Below is a small trained network, with its code and all its weights. Each question gives an input and a target symbol and asks what happens when units are switched off, that is, made to give their printed mean instead of their output.

import numpy as np


def w(rows, s, z=0):
    codes = np.array(rows[::2]) - 128.0
    scale = np.full(codes.shape[1], s)
    scale[-1] = z or s
    return codes * scale


def f(y):
    return np.maximum(y, 0)


def softmax(a):
    e = np.exp(a - a.max(-1, keepdims=True))
    return e / e.sum(-1, keepdims=True)


def log_softmax(a):
    a = a - a.max(-1, keepdims=True)
    return a - np.log(np.exp(a).sum(-1, keepdims=True))


def net(x, mask):
    ids = ['αβγδεζηθλμξπσφψω'.index(c) for c in x.split()]
    T = len(ids)
    res = E[ids] + P[:T]
    q, k, v = (res @ M[0].T for M in (Q, K, V))
    z = softmax(np.where(np.tri(T) > 0, q @ k.T / 4**0.5, -1e9)) @ v
    res = res + np.where(mask[0], z, O[0][:, -1]) @ O[0][:, :-1]
    y = f(res @ A[0][:, :-1].T + A[0][:, -1])
    res = res + np.where(mask[1:13], y, B[0][:, -1]) @ B[0][:, :-1]
    return log_softmax(res[-1] @ U[:, :-1].T + U[:, -1])


Q, K, V, O, A, B = {}, {}, {}, {}, {}, {}
E = w([
[147,132,246],'α',
[128,71,218],'β',
[138,114,133],'γ',
[135,127,162],'δ',
[139,154,138],'ε',
[143,163,107],'ζ',
[142,114,176],'η',
[152,176,176],'θ',
[139,139,140],'λ',
[138,68,150],'μ',
[135,97,108],'ξ',
[134,112,161],'π',
[138,131,140],'σ',
[151,200,138],'φ',
[137,123,145],'ψ',
[134,115,173],'ω',
],0.011)
P = w([
[239,135,137],'0',
[70,154,212],'1',
[193,1,138],'2',
[67,148,185],'3',
[194,3,142],'4',
[64,143,173],'5',
[193,2,148],'6',
[61,134,143],'7',
[198,9,144],'8',
],0.011)
Q[0] = w([
[38,199,117],'H0',
[19,196,81],'H0',
[2,248,117],'H0',
[126,110,112],'H0',
],0.011)
K[0] = w([
[24,87,125],'H0',
[8,83,138],'H0',
[22,86,109],'H0',
[128,138,126],'H0',
],0.012)
V[0] = w([
[180,54,235],'H0',
[155,92,19],'H0',
[168,210,67],'H0',
[139,4,85],'H0',
],0.013)
O[0] = w([
[86,92,85,249],'H0',
[204,101,122,80],'H0',
[166,76,231,98],'H0',
[184,92,3,131],'H0',
],0.017,0.014)
A[0] = w([
[84,150,102,176],'N0',
[117,72,179,230],'N1',
[135,137,125,121],'N2',
[233,90,126,105],'N3',
[86,188,102,1],'N4',
[101,173,150,69],'N5',
[252,90,170,36],'N6',
[104,189,158,105],'N7',
[114,81,137,163],'N8',
[88,115,154,248],'N9',
[111,79,135,227],'N10',
[109,160,145,81],'N11',
],0.013,0.0076)
B[0] = w([
[88,161,155,252],'N0',
[187,224,171,215],'N1',
[136,115,144,128],'N2',
[76,2,220,175],'N3',
[209,92,182,196],'N4',
[155,74,97,158],'N5',
[13,128,238,157],'N6',
[121,107,53,164],'N7',
[155,132,113,205],'N8',
[152,183,100,245],'N9',
[165,152,68,247],'N10',
[143,97,75,148],'N11',
],0.0084,0.015)
U = w([
[35,236,135,176],'α',
[66,109,44,122],'β',
[120,57,168,175],'γ',
[207,134,121,143],'δ',
[126,126,181,140],'ε',
[18,102,212,2],'ζ',
[231,144,88,143],'η',
[218,209,139,78],'θ',
[128,111,172,139],'λ',
[164,2,93,107],'μ',
[12,14,172,39],'ξ',
[214,113,109,151],'π',
[139,99,169,176],'σ',
[111,188,197,11],'φ',
[157,96,154,166],'ψ',
[213,140,98,130],'ω',
],0.0074)

Each question gives the input, a string of symbols that net reads in full, and the target symbol t.
The units are the heads (4 rows each of Q, K, V and O) and the neurons (one row each of A and B). Each row of codes is followed by its name. A weight is (code - 128) times the scale printed after its matrix; where a second scale follows, it is the last column's (O, A, B and U).
mask holds one flag per unit, heads first, then neurons. A switched-off unit (its flag False) gives its mean, the last column of its rows in O or B, instead of its output. The means were averaged over made-up inputs and are rounded, as every weight is.
A unit's drop is (log p(t) with every unit on - log p(t) with that unit switched off) / (log p(t) with every unit on - log p(t) with every unit switched off).
The circuit of an input: a set's keep is (log p(t) with only the set's units on - log p(t) with every unit switched off) / (log p(t) with every unit on - log p(t) with every unit switched off). Starting from the 12 units with the biggest drops (on a tie, the unit counted first), units are removed one at a time, each time the one whose removal leaves the highest keep (on an exact tie, the one counted first), for as long as the keep stays at least 0.8.
units of the circuit, in order: the units of the circuit, biggest drop first
top k neurons: the k neurons with the biggest drops, biggest first
drop when u is switched off: that unit's drop, to one decimal
input ξ β γ β γ θ ξ γ σ, target ξ: units of the circuit, in order -> [H0, N6, N3]
input μ π η μ μ ξ η, target μ: units of the circuit, in order -> [H0, N3]
input φ β ω γ η, target φ: units of the circuit, in order -> [H0, N1, N6]
input ξ φ ξ, target ξ: units of the circuit, in order -> [H0, N6, N3]
input φ π ω μ β, target φ: top 2 neurons -> [N1, N6]
input ψ η β α μ σ μ μ, target β: units of the circuit, in order -> [H0]
input ζ β σ, target ζ: units of the circuit, in order -> [H0, N6]
input β α ξ ψ ζ φ ζ, target β: units of the circuit, in order -> [H0, N4]
input β α λ ζ α, target β: top 2 neurons -> [N4, N1]
input μ μ ε β μ ε β, target μ: top 3 neurons -> [N3, N0, N9]
input α φ φ, target α: drop when H0 is switched off -> 0.7
input θ μ μ β β β β, target θ: drop when H0 is switched off -> 0.5
input β μ δ β θ σ γ, target β: drop when N5 is switched off -> 0.0
